Below is a small trained network, with its code and all its weights. Each question gives an input and a class and asks what happens when units are switched off, that is, made to give their printed mean instead of their output.

import numpy as np


def w(rows, s, z=0):
    codes = np.array(rows[::2]) - 128.0
    scale = np.full(codes.shape[1], s)
    scale[-1] = z or s
    return codes * scale


def norm(h):
    return h / np.sqrt((h * h).mean(-1, keepdims=True) + 1e-5)


def f(y):
    return np.maximum(y, 0)


def log_softmax(a):
    a = a - a.max(-1, keepdims=True)
    return a - np.log(np.exp(a).sum(-1, keepdims=True))


def net(x, mask):
    res = np.array(x, float).reshape(1, 8) / 4 @ E
    u = 0
    for l in range(2):
        y = f(norm(res) @ A[l][:, :-1].T + A[l][:, -1])
        res = res + np.where(mask[u : u + 14], y, B[l][:, -1]) @ B[l][:, :-1]
        u += 14
    return log_softmax(norm(res)[-1] @ U[:, :-1].T + U[:, -1])


A, B = {}, {}
E = w([
[71,156,122,152,177,217,180,101],'x0',
[175,130,166,19,183,20,66,230],'x1',
[126,78,137,140,129,127,79,57],'x2',
[164,168,207,183,58,82,73,163],'x3',
[229,159,156,254,148,135,184,135],'x4',
[82,249,185,133,132,116,177,119],'x5',
[138,145,131,13,108,83,170,150],'x6',
[126,91,206,88,96,166,159,200],'x7',
],0.0077)
A[0] = w([
[140,205,177,106,195,82,150,214,108],'L0N1',
[204,102,81,83,185,203,187,166,121],'L0N2',
[142,164,178,116,205,152,201,207,51],'L0N3',
[17,153,118,95,48,91,120,94,4],'L0N4',
[175,109,119,157,55,92,138,190,166],'L0N5',
[102,58,119,93,166,172,59,56,109],'L0N6',
[148,196,104,12,132,168,132,203,82],'L0N7',
[134,27,43,144,164,156,53,152,14],'L0N8',
[128,107,118,48,100,84,166,101,72],'L0N9',
[86,72,166,135,143,60,85,127,2],'L0N10',
[97,98,59,2,162,177,180,170,40],'L0N11',
[137,111,139,241,25,37,89,62,99],'L0N12',
[59,216,126,80,118,193,129,60,204],'L0N13',
[163,15,143,104,110,126,66,123,102],'L0N14',
],0.0086,0.0041)
B[0] = w([
[179,78,132,141,127,80,99,129,222],'L0N1',
[110,94,100,159,106,66,170,143,206],'L0N2',
[133,113,142,239,121,107,136,108,190],'L0N3',
[91,96,106,54,132,185,114,193,175],'L0N4',
[134,132,106,100,72,144,134,171,202],'L0N5',
[138,96,99,183,119,112,130,133,218],'L0N6',
[114,136,169,113,123,68,97,119,201],'L0N7',
[110,12,88,176,166,99,99,157,203],'L0N8',
[100,164,105,131,117,136,96,194,179],'L0N9',
[101,137,82,155,114,146,173,95,150],'L0N10',
[133,199,184,170,91,167,134,159,223],'L0N11',
[176,159,178,136,87,215,144,137,224],'L0N12',
[71,147,52,141,165,151,167,126,255],'L0N13',
[65,86,141,139,160,121,99,106,216],'L0N14',
],0.011,0.0063)
A[1] = w([
[164,164,149,85,164,34,137,211,68],'L1N1',
[94,178,173,189,198,174,136,51,51],'L1N2',
[167,161,188,133,81,100,247,152,162],'L1N3',
[90,77,213,146,178,143,114,177,91],'L1N4',
[45,158,84,98,117,157,133,118,39],'L1N5',
[144,188,76,180,150,176,146,90,91],'L1N6',
[237,150,169,167,100,155,86,126,125],'L1N7',
[78,207,240,98,160,166,131,94,158],'L1N8',
[136,136,148,158,149,177,176,59,2],'L1N9',
[160,83,157,119,101,114,98,164,84],'L1N10',
[121,95,165,119,126,221,89,144,110],'L1N11',
[127,156,121,196,180,173,238,49,83],'L1N12',
[145,152,98,167,187,139,172,48,216],'L1N13',
[45,168,136,104,142,172,100,72,108],'L1N14',
],0.011,0.004)
B[1] = w([
[121,119,219,96,209,144,20,111,204],'L1N1',
[197,188,47,46,92,85,170,1,192],'L1N2',
[107,112,85,235,133,114,156,193,224],'L1N3',
[178,157,116,148,44,100,157,3,180],'L1N4',
[175,252,130,106,80,164,205,165,196],'L1N5',
[181,147,25,32,68,68,248,32,214],'L1N6',
[199,164,198,139,89,178,145,171,217],'L1N7',
[12,90,51,172,160,30,145,77,173],'L1N8',
[112,198,25,101,109,18,169,55,170],'L1N9',
[126,159,163,105,63,119,171,100,189],'L1N10',
[210,165,184,166,103,88,124,152,172],'L1N11',
[143,181,39,20,98,32,182,3,254],'L1N12',
[41,119,99,142,137,51,72,42,224],'L1N13',
[156,167,29,92,53,154,227,154,185],'L1N14',
],0.0093,0.0081)
U = w([
[247,181,220,158,90,151,118,196,205],'0',
[78,46,73,185,188,76,117,108,114],'1',
[78,167,70,104,85,198,195,217,91],'2',
[117,154,171,5,175,114,62,129,92],'3',
[181,194,53,129,59,103,217,16,191],'4',
[182,99,107,113,176,239,118,113,3],'5',
],0.015,0.0066)

Each question gives the input, the list of numbers given to net, and the class t.
The units are the neurons (one row each of A and B). Each row of codes is followed by its name. A weight is (code - 128) times the scale printed after its matrix; where a second scale follows, it is the last column's (A, B and U).
mask holds one flag per neuron, layer by layer. A switched-off neuron (its flag False) gives its mean, the last column of its row in B, instead of its output. The means were averaged over made-up inputs and are rounded, as every weight is.
A unit's drop is (log p(t) with every unit on - log p(t) with that unit switched off) / (log p(t) with every unit on - log p(t) with every unit switched off).
The circuit of an input: a set's keep is (log p(t) with only the set's units on - log p(t) with every unit switched off) / (log p(t) with every unit on - log p(t) with every unit switched off). Starting from the 12 units with the biggest drops (on a tie, the unit counted first), units are removed one at a time, each time the one whose removal leaves the highest keep (on an exact tie, the one counted first), for as long as the keep stays at least 0.8.
units of the circuit, in order: the units of the circuit, biggest drop first
unit that matters most: the unit with the biggest drop
top k neurons: the k neurons with the biggest drops, biggest first
k most important neurons of layer l: the k neurons of layer l with the biggest drops, biggest first
drop of u: that unit's drop, to one decimal
input [-2,-5,-8,1,-6,-3,-8,1], class 2: units of the circuit, in order => [L1N12 L1N2 L1N13]
input [-7,8,-4,-3,1,-5,-2,-1], class 3: units of the circuit, in order => [L1N1]
input [-1,5,-5,-8,-7,4,-7,3], class 2: top 2 neurons => [L0N11 L0N13]
input [-8,-2,-6,-4,4,-5,0,0], class 2: top 2 neurons => [L0N5 L1N13]
input [7,-2,0,0,-4,-7,3,2], class 1: top 3 neurons => [L0N8 L0N6 L0N2]
input [-8,-8,-3,2,2,1,-3,1], class 0: units of the circuit, in order => [L0N13 L1N7 L0N12]
input [3,7,8,-8,-6,1,-4,-4], class 1: top 2 neurons => [L0N8 L0N6]
input [-6,5,-1,-3,4,-3,-3,3], class 1: 4 most important neurons of layer 0 => [L0N14 L0N12 L0N11 L0N8]
input [-4,-6,8,7,-8,4,-2,2], class 2: 2 most important neurons of layer 0 => [L0N4 L0N3]
input [-7,5,-7,-2,4,-4,7,-7], class 3: top 2 neurons => [L1N1 L0N12]
input [7,4,-5,-3,7,-4,6,-3], class 1: 2 most important neurons of layer 0 => [L0N2 L0N12]
input [-2,5,-1,4,-3,-4,-5,1], class 1: top 2 neurons => [L0N14 L0N8]
input [-6,-6,-6,8,-1,6,0,-2], class 0: 2 most important neurons of layer 0 => [L0N12 L0N5]
input [3,5,6,-2,6,-8,-8,-8], class 1: units of the circuit, in order => [L0N8]
input [5,7,-6,0,0,7,-4,3], class 0: top 2 neurons => [L0N1 L0N3]
input [3,-6,8,-7,-5,-8,-7,-6], class 1: top 2 neurons => [L0N8 L0N6]
input [5,2,-7,8,-8,1,1,0], class 3: 2 most important neurons of layer 0 => [L0N1 L0N7]
input [-5,8,-7,3,-1,-8,6,1], class 3: 2 most important neurons of layer 0 => [L0N12 L0N14]
input [-3,-5,7,5,-5,6,2,-1], class 2: drop of L0N4 => 0.8
input [-3,5,-8,-5,-1,0,5,3], class 0: unit that matters most => L0N11
input [6,8,-7,-3,1,-5,3,3], class 0: drop of L0N11 => 0.1
input [-7,-1,7,5,0,-8,6,-4], class 0: drop of L0N12 => 0.6
input [-2,-5,-2,-2,-2,-4,-2,2], class 1: drop of L1N3 => 0.0
